Here is a tiny trained network, its code and every weight. The questions are about switching its units off for an input and a target symbol, where a switched-off unit gives its printed mean instead of its output.

import numpy as np


def w(rows, s, z=0):
    codes = np.array(rows[::2]) - 128.0
    scale = np.full(codes.shape[1], s)
    scale[-1] = z or s
    return codes * scale


def f(y):
    return np.maximum(y, 0)


def softmax(a):
    e = np.exp(a - a.max(-1, keepdims=True))
    return e / e.sum(-1, keepdims=True)


def log_softmax(a):
    a = a - a.max(-1, keepdims=True)
    return a - np.log(np.exp(a).sum(-1, keepdims=True))


def net(x, mask):
    ids = ['βζθλμξτφω'.index(c) for c in x.split()]
    T = len(ids)
    res = E[ids] + P[:T]
    u = 0
    for l in range(2):
        r = res
        for j in range(3):
            rows = slice(2 * j, 2 * j + 2)
            q, k, v = (r @ M[l][rows].T for M in (Q, K, V))
            z = softmax(np.where(np.tri(T) > 0, q @ k.T / 2**0.5, -1e9)) @ v
            o = O[l][rows]
            res = res + np.where(mask[u + j], z, o[:, -1]) @ o[:, :-1]
        u += 3
        y = f(res @ A[l][:, :-1].T + A[l][:, -1])
        res = res + np.where(mask[u : u + 12], y, B[l][:, -1]) @ B[l][:, :-1]
        u += 12
    return log_softmax(res[-1] @ U[:, :-1].T + U[:, -1])


Q, K, V, O, A, B = {}, {}, {}, {}, {}, {}
E = w([
[132,67,222,155,121,71,158,186,66,131,148,156],'β',
[166,216,140,163,90,57,206,99,48,182,71,141],'ζ',
[212,134,143,135,167,122,85,124,134,150,127,150],'θ',
[106,102,45,200,131,90,108,188,178,192,44,137],'λ',
[163,110,166,149,195,148,104,189,141,184,176,94],'μ',
[187,192,108,115,119,250,157,159,197,144,140,247],'ξ',
[46,179,172,148,225,37,132,117,153,6,68,209],'τ',
[150,219,106,78,70,55,96,166,140,121,214,187],'φ',
[185,88,21,88,134,108,72,183,138,129,71,165],'ω',
],0.012)
P = w([
[129,126,12,234,110,245,73,1,98,102,171,118],'0',
[113,163,84,197,106,230,121,89,101,113,142,146],'1',
[122,166,113,199,104,196,159,118,118,135,137,148],'2',
[158,164,126,155,134,156,177,136,137,142,104,153],'3',
[174,164,143,127,143,129,194,153,127,141,115,149],'4',
[174,167,140,95,155,109,199,172,107,144,123,168],'5',
[172,164,141,71,158,81,203,181,100,144,104,181],'6',
[163,147,116,68,151,58,221,198,87,128,88,213],'7',
[205,149,161,21,177,54,183,172,58,160,122,212],'8',
[196,140,160,8,171,35,183,184,52,157,111,238],'9',
],0.0048)
Q[0] = w([
[168,143,145,87,143,65,142,172,117,192,146,155],'L0H0',
[152,162,108,141,161,109,133,166,140,144,130,162],'L0H0',
[141,156,131,149,139,167,152,162,144,178,131,188],'L0H1',
[123,119,107,158,117,121,98,76,120,139,132,92],'L0H1',
[192,196,100,200,215,53,165,255,132,169,102,243],'L0H2',
[188,149,126,167,213,88,134,221,72,156,128,224],'L0H2',
],0.0082)
K[0] = w([
[93,155,170,106,118,48,153,121,120,62,115,135],'L0H0',
[107,169,109,70,129,89,144,110,95,111,119,137],'L0H0',
[104,175,186,110,60,96,164,112,78,106,142,161],'L0H1',
[130,118,101,164,119,150,98,135,132,158,136,88],'L0H1',
[53,165,138,187,180,146,154,92,152,2,89,148],'L0H2',
[78,159,103,190,177,138,148,79,162,38,97,127],'L0H2',
],0.0083)
V[0] = w([
[204,117,111,123,3,165,131,98,88,201,144,104],'L0H0',
[131,189,146,80,38,53,199,200,97,183,141,134],'L0H0',
[166,201,187,60,169,144,169,144,134,105,85,216],'L0H1',
[145,91,105,106,185,228,114,101,213,185,110,88],'L0H1',
[179,121,106,135,65,153,106,106,105,186,154,103],'L0H2',
[195,132,84,185,92,154,134,163,126,204,129,109],'L0H2',
],0.0065)
O[0] = w([
[115,182,188,127,81,80,61,160,76,229,190,134,81],'L0H0',
[127,173,218,63,50,213,59,181,66,78,60,188,206],'L0H0',
[172,98,66,120,126,59,169,143,191,15,95,15,246],'L0H1',
[4,116,56,215,99,156,107,54,120,216,251,86,18],'L0H1',
[201,102,172,196,232,128,157,124,232,128,106,181,4],'L0H2',
[152,109,147,101,215,106,128,71,253,131,37,88,82],'L0H2',
],0.0055,0.0044)
A[0] = w([
[179,131,115,158,208,56,133,175,126,147,49,65,202],'L0N0',
[147,107,113,150,168,9,135,160,120,116,152,61,149],'L0N1',
[1,74,170,147,168,116,166,122,164,203,137,82,88],'L0N2',
[145,57,102,100,125,111,104,145,138,180,205,43,65],'L0N3',
[136,85,150,100,129,90,137,148,73,135,99,166,148],'L0N4',
[95,163,130,158,177,63,97,56,111,91,116,139,151],'L0N5',
[109,179,76,157,56,136,139,142,153,141,159,93,140],'L0N6',
[195,175,82,61,163,125,169,84,197,95,143,170,234],'L0N7',
[127,148,172,88,111,191,91,190,65,140,143,85,95],'L0N8',
[211,104,187,89,132,44,130,183,81,104,174,121,254],'L0N9',
[159,221,161,134,54,55,212,115,118,134,101,206,159],'L0N10',
[54,181,148,118,118,91,67,136,162,178,167,145,205],'L0N11',
],0.0065,0.0023)
B[0] = w([
[180,71,129,77,223,136,108,121,128,163,43,156,200],'L0N0',
[171,133,176,9,209,104,159,104,202,221,101,253,156],'L0N1',
[39,156,53,1,126,140,208,83,193,197,170,66,140],'L0N2',
[103,60,126,63,89,234,42,147,50,116,153,118,137],'L0N3',
[128,101,205,137,122,153,168,126,133,71,113,56,189],'L0N4',
[210,175,131,201,170,89,109,39,183,228,203,147,145],'L0N5',
[84,131,53,95,90,80,216,210,176,98,99,83,151],'L0N6',
[99,97,96,147,196,120,46,225,168,86,89,25,196],'L0N7',
[29,124,155,203,45,106,76,115,143,63,40,169,165],'L0N8',
[42,123,155,54,119,154,189,130,173,17,61,130,234],'L0N9',
[80,108,135,76,180,113,99,156,39,81,123,108,244],'L0N10',
[98,191,87,43,208,160,172,114,205,124,137,146,139],'L0N11',
],0.0051,0.011)
Q[1] = w([
[98,120,131,179,28,124,145,148,86,92,180,173],'L1H0',
[112,80,148,93,223,146,152,162,162,110,44,121],'L1H0',
[80,155,98,208,2,137,126,91,74,120,230,133],'L1H1',
[139,217,63,144,169,132,106,79,177,190,213,179],'L1H1',
[62,81,89,173,59,132,150,108,79,102,214,116],'L1H2',
[107,119,130,88,229,84,183,175,171,111,128,96],'L1H2',
],0.0059)
K[1] = w([
[156,57,25,161,161,210,55,171,192,168,159,153],'L1H0',
[85,106,189,49,117,31,153,216,91,60,40,143],'L1H0',
[168,77,29,255,206,239,103,55,156,166,189,206],'L1H1',
[97,120,130,128,127,139,80,34,115,99,157,97],'L1H1',
[147,112,124,244,169,165,128,73,204,153,157,194],'L1H2',
[127,50,219,47,86,147,150,234,156,94,81,142],'L1H2',
],0.0063)
V[1] = w([
[197,68,108,102,125,157,95,164,162,148,103,124],'L1H0',
[124,190,48,138,139,66,85,163,105,151,76,163],'L1H0',
[70,115,95,129,125,117,83,186,238,117,155,146],'L1H1',
[107,2,107,182,129,101,175,96,120,186,100,96],'L1H1',
[163,192,77,130,129,86,108,102,157,135,132,71],'L1H2',
[138,127,123,95,89,121,140,218,99,174,154,141],'L1H2',
],0.0073)
O[1] = w([
[71,52,149,94,56,209,139,44,121,163,175,104,139],'L1H0',
[120,179,127,80,110,138,58,3,89,147,45,60,196],'L1H0',
[216,74,92,116,89,101,122,68,51,51,232,142,93],'L1H1',
[80,91,108,183,235,239,106,100,108,108,60,179,1],'L1H1',
[96,136,225,162,99,64,109,30,154,191,115,100,58],'L1H2',
[168,126,149,40,133,142,8,139,97,175,161,199,124],'L1H2',
],0.0064,0.0076)
A[1] = w([
[141,107,107,193,139,174,11,76,33,38,69,101,86],'L1N0',
[74,139,184,133,3,114,65,106,72,167,99,52,144],'L1N1',
[179,195,239,103,107,56,77,109,151,194,141,120,5],'L1N2',
[153,146,40,41,161,183,76,176,137,91,175,68,152],'L1N3',
[138,203,148,67,171,123,37,172,162,169,151,75,78],'L1N4',
[46,116,116,84,128,64,196,45,99,166,88,155,101],'L1N5',
[192,146,202,130,144,105,130,157,167,100,145,119,70],'L1N6',
[174,106,227,197,177,108,129,18,158,235,134,225,128],'L1N7',
[201,61,135,89,234,117,180,90,152,102,98,148,121],'L1N8',
[111,34,144,143,106,164,63,120,244,115,139,57,59],'L1N9',
[108,109,58,115,49,96,138,104,54,91,224,130,6],'L1N10',
[100,151,227,63,164,225,151,73,84,144,228,120,48],'L1N11',
],0.005,0.0032)
B[1] = w([
[99,66,195,169,94,133,50,147,86,139,143,78,163],'L1N0',
[147,107,91,146,158,142,97,206,205,76,236,113,200],'L1N1',
[69,69,68,183,160,112,154,107,94,157,86,172,174],'L1N2',
[87,86,179,158,108,107,184,92,84,196,112,141,254],'L1N3',
[140,90,139,139,95,92,171,98,109,170,78,172,208],'L1N4',
[159,95,89,93,123,160,140,81,161,132,198,182,184],'L1N5',
[111,68,70,101,144,120,137,103,94,95,135,147,179],'L1N6',
[211,253,152,103,173,132,109,99,122,23,150,144,158],'L1N7',
[117,158,94,170,140,136,75,151,122,59,195,113,209],'L1N8',
[116,165,168,169,142,105,147,118,87,86,64,94,153],'L1N9',
[199,137,183,149,206,153,163,117,82,120,116,141,177],'L1N10',
[56,147,254,33,153,80,136,213,113,220,192,24,139],'L1N11',
],0.0072,0.0093)
U = w([
[84,126,127,76,164,142,132,137,131,182,166,97,69],'β',
[104,116,74,186,106,120,230,124,177,95,115,3,4],'ζ',
[92,94,122,126,138,156,43,112,67,137,114,155,19],'θ',
[138,102,87,164,198,147,158,190,122,112,159,209,148],'λ',
[223,206,154,136,142,116,79,160,153,101,153,108,111],'μ',
[50,193,80,116,102,97,58,161,198,103,160,131,156],'ξ',
[79,185,143,126,166,109,177,104,105,167,30,126,111],'τ',
[102,155,47,54,114,174,161,72,176,119,132,198,170],'φ',
[197,104,122,91,116,65,174,100,137,161,161,185,247],'ω',
],0.0051,0.0013)

Each question gives the input, a string of symbols that net reads in full, and the target symbol t.
The units are the heads (2 rows each of Q, K, V and O) and the neurons (one row each of A and B). Each row of codes is followed by its name. A weight is (code - 128) times the scale printed after its matrix; where a second scale follows, it is the last column's (O, A, B and U).
mask holds one flag per unit, layer by layer, with each layer's heads first. A switched-off unit (its flag False) gives its mean, the last column of its rows in O or B, instead of its output. The means were averaged over made-up inputs and are rounded, as every weight is.
A unit's drop is (log p(t) with every unit on - log p(t) with that unit switched off) / (log p(t) with every unit on - log p(t) with every unit switched off).
The circuit of an input: a set's keep is (log p(t) with only the set's units on - log p(t) with every unit switched off) / (log p(t) with every unit on - log p(t) with every unit switched off). Starting from the 12 units with the biggest drops (on a tie, the unit counted first), units are removed one at a time, each time the one whose removal leaves the highest keep (on an exact tie, the one counted first), for as long as the keep stays at least 0.8.
units of the circuit, in order: the units of the circuit, biggest drop first
top k neurons: the k neurons with the biggest drops, biggest first
top k neurons in layer l: the k neurons of layer l with the biggest drops, biggest first
input τ ξ μ, target ζ: top 3 neurons => L0N5; L0N0; L0N3
input ζ ζ ζ ω τ, target ξ: units of the circuit, in order => L0H2; L1N1; L0H0; L0N8
input μ λ ζ θ μ ζ λ β ξ, target λ: units of the circuit, in order => L1H0; L0N9; L1H2; L0N7
input λ λ μ ξ β ξ λ, target λ: units of the circuit, in order => L1H0; L0N9; L1H2
input λ λ τ, target θ: units of the circuit, in order => L1H1; L0H2; L1N0
input μ τ ζ, target λ: top neuron in layer 1 => L1N10
input ζ ζ φ φ λ β β λ μ, target λ: top 2 neurons => L0N9; L0N4
input τ ω λ, target ζ: units of the circuit, in order => L0H0; L1H2
input τ λ θ, target ζ: top 2 neurons => L0N5; L0N0
input ζ λ ω β ξ ξ θ ξ ω, target λ: units of the circuit, in order => L1H0; L0H2; L1N8; L1H1
input μ μ μ ξ, target ζ: units of the circuit, in order => L0H2; L0N7; L0H1; L1H2
input ζ τ β λ μ φ λ ζ φ, target θ: top 2 neurons in layer 1 => L1N0; L1N3
input ζ μ μ ξ φ β ω, target λ: top 2 neurons in layer 0 => L0N9; L0N4
input θ τ ξ ω, target ζ: top 2 neurons => L0N0; L0N10
input λ μ λ, target φ: top neuron => L0N2
input λ ω ω, target θ: top 2 neurons => L1N0; L0N9
input λ ξ τ, target θ: top 3 neurons => L1N0; L0N9; L0N0
input ζ τ θ, target ξ: top 2 neurons in layer 0 => L0N8; L0N0
input φ θ ζ θ, target τ: top 2 neurons => L1N1; L1N4
input β τ ξ β θ μ ω λ τ, target λ: top 3 neurons in layer 0 => L0N5; L0N9; L0N8
input λ τ ξ, target θ: top 3 neurons => L0N9; L0N0; L1N0
input λ ξ λ λ, target φ: top 3 neurons => L0N2; L1N5; L0N7
input μ ξ λ μ, target β: top 2 neurons => L1N11; L0N3
input λ μ ζ ζ λ ξ θ β ξ μ, target λ: top neuron in layer 0 => L0N9
input ω λ θ θ ω θ, target μ: top 2 neurons => L1N7; L0N10
input ζ ζ ζ ζ θ τ, target ξ: top 2 neurons in layer 0 => L0N0; L0N8
input φ ζ λ θ φ, target ω: top neuron => L1N4
input ζ λ λ μ φ θ λ ξ ξ, target ω: top 2 neurons in layer 1 => L1N4; L1N3
input θ θ θ ζ ξ θ ω, target τ: top 2 neurons in layer 0 => L0N10; L0N7
input φ μ ω β ζ ξ λ ξ, target τ: top 2 neurons in layer 0 => L0N10; L0N7
